Below are the code and all the weights of a small trained network. Each question names an input and a class and asks about switching units off, where a switched-off unit gives its printed mean instead of its output.

import numpy as np


def w(rows, s, z=0):
    codes = np.array(rows[::2]) - 128.0
    scale = np.full(codes.shape[1], s)
    scale[-1] = z or s
    return codes * scale


def f(y):
    return y / 2 * (1 + np.tanh(0.7978845608 * (y + 0.044715 * y**3)))


def log_softmax(a):
    a = a - a.max(-1, keepdims=True)
    return a - np.log(np.exp(a).sum(-1, keepdims=True))


def net(x, mask):
    res = np.array(x, float).reshape(1, 7) / 4 @ E
    y = f(res @ A[0][:, :-1].T + A[0][:, -1])
    res = res + np.where(mask, y, B[0][:, -1]) @ B[0][:, :-1]
    return log_softmax(res[-1] @ U[:, :-1].T + U[:, -1])


A, B = {}, {}
E = w([
[174,16,121,195],'x0',
[153,59,130,12],'x1',
[128,125,127,129],'x2',
[130,129,131,129],'x3',
[129,131,129,131],'x4',
[130,129,127,127],'x5',
[1,41,58,142],'x6',
],0.0055)
A[0] = w([
[125,130,138,187,2],'neuron 1',
[156,61,134,39,16],'neuron 2',
[98,184,120,254,45],'neuron 3',
[39,211,154,58,9],'neuron 4',
[174,38,151,189,14],'neuron 5',
[34,95,103,133,41],'neuron 6',
],0.0091,0.0058)
B[0] = w([
[193,212,34,3,2],'neuron 1',
[92,181,91,25,188],'neuron 2',
[96,139,115,13,248],'neuron 3',
[174,101,18,204,253],'neuron 4',
[159,205,14,186,181],'neuron 5',
[229,223,209,121,250],'neuron 6',
],0.026,0.00099)
U = w([
[156,165,3,173,24],'0',
[109,113,142,121,254],'1',
[91,133,96,2,12],'2',
[231,204,220,124,24],'3',
[94,108,139,139,203],'4',
[98,101,137,131,179],'5',
[107,90,138,132,176],'6',
],0.013,0.0087)

Each question gives the input, the list of numbers given to net, and the class t.
The units are the neurons (one row each of A and B). Each row of codes is followed by its name. A weight is (code - 128) times the scale printed after its matrix; where a second scale follows, it is the last column's (A, B and U).
mask holds one flag per neuron, in row order. A switched-off neuron (its flag False) gives its mean, the last column of its row in B, instead of its output. The means were averaged over made-up inputs and are rounded, as every weight is.
A unit's drop is (log p(t) with every unit on - log p(t) with that unit switched off) / (log p(t) with every unit on - log p(t) with every unit switched off).
The circuit of an input: a set's keep is (log p(t) with only the set's units on - log p(t) with every unit switched off) / (log p(t) with every unit on - log p(t) with every unit switched off). Starting from all 6 units, units are removed one at a time, each time the one whose removal leaves the highest keep (on an exact tie, the one counted first), for as long as the keep stays at least 0.8.
units of the circuit, in order: the units of the circuit, biggest drop first
unit that matters most: the unit with the biggest drop
top k neurons: the k neurons with the biggest drops, biggest first
drop when u is switched off: that unit's drop, to one decimal
input [6,-4,-8,7,5,2,8], class 3: unit that matters most	neuron 6
input [8,8,0,8,-6,-2,-3], class 0: top 2 neurons	(neuron 5; neuron 3)
input [6,2,-1,4,0,1,7], class 3: top 2 neurons	(neuron 6; neuron 4)
input [-4,7,4,0,-1,5,-4], class 2: top 2 neurons	(neuron 2; neuron 6)
input [-6,-2,4,8,-5,7,-8], class 1: top 4 neurons	(neuron 6; neuron 4; neuron 5; neuron 1)
input [-2,7,-4,5,-2,-3,0], class 2: top 2 neurons	(neuron 2; neuron 4)
input [-1,7,7,-6,-6,7,-1], class 2: top 2 neurons	(neuron 2; neuron 4)
input [-2,8,-2,4,5,-7,-8], class 2: top 2 neurons	(neuron 2; neuron 6)
input [6,7,2,-4,6,-7,-4], class 2: top 2 neurons	(neuron 2; neuron 4)
input [-1,8,-5,-2,3,-8,-8], class 2: top 2 neurons	(neuron 2; neuron 6)
input [8,8,-7,8,8,8,-6], class 0: top 2 neurons	(neuron 5; neuron 3)
input [6,-4,2,2,-5,1,-4], class 0: top 3 neurons	(neuron 5; neuron 6; neuron 1)
input [7,-4,-2,1,1,1,0], class 0: top 2 neurons	(neuron 5; neuron 1)
input [-7,0,-1,1,4,2,-4], class 0: units of the circuit, in order	(neuron 4)
input [7,1,-2,0,4,-5,-2], class 0: drop when neuron 5 is switched off	1.3
input [7,8,0,-6,-3,1,-6], class 2: drop when neuron 2 is switched off	1.2
input [3,8,-3,-3,0,8,-7], class 2: drop when neuron 2 is switched off	0.9
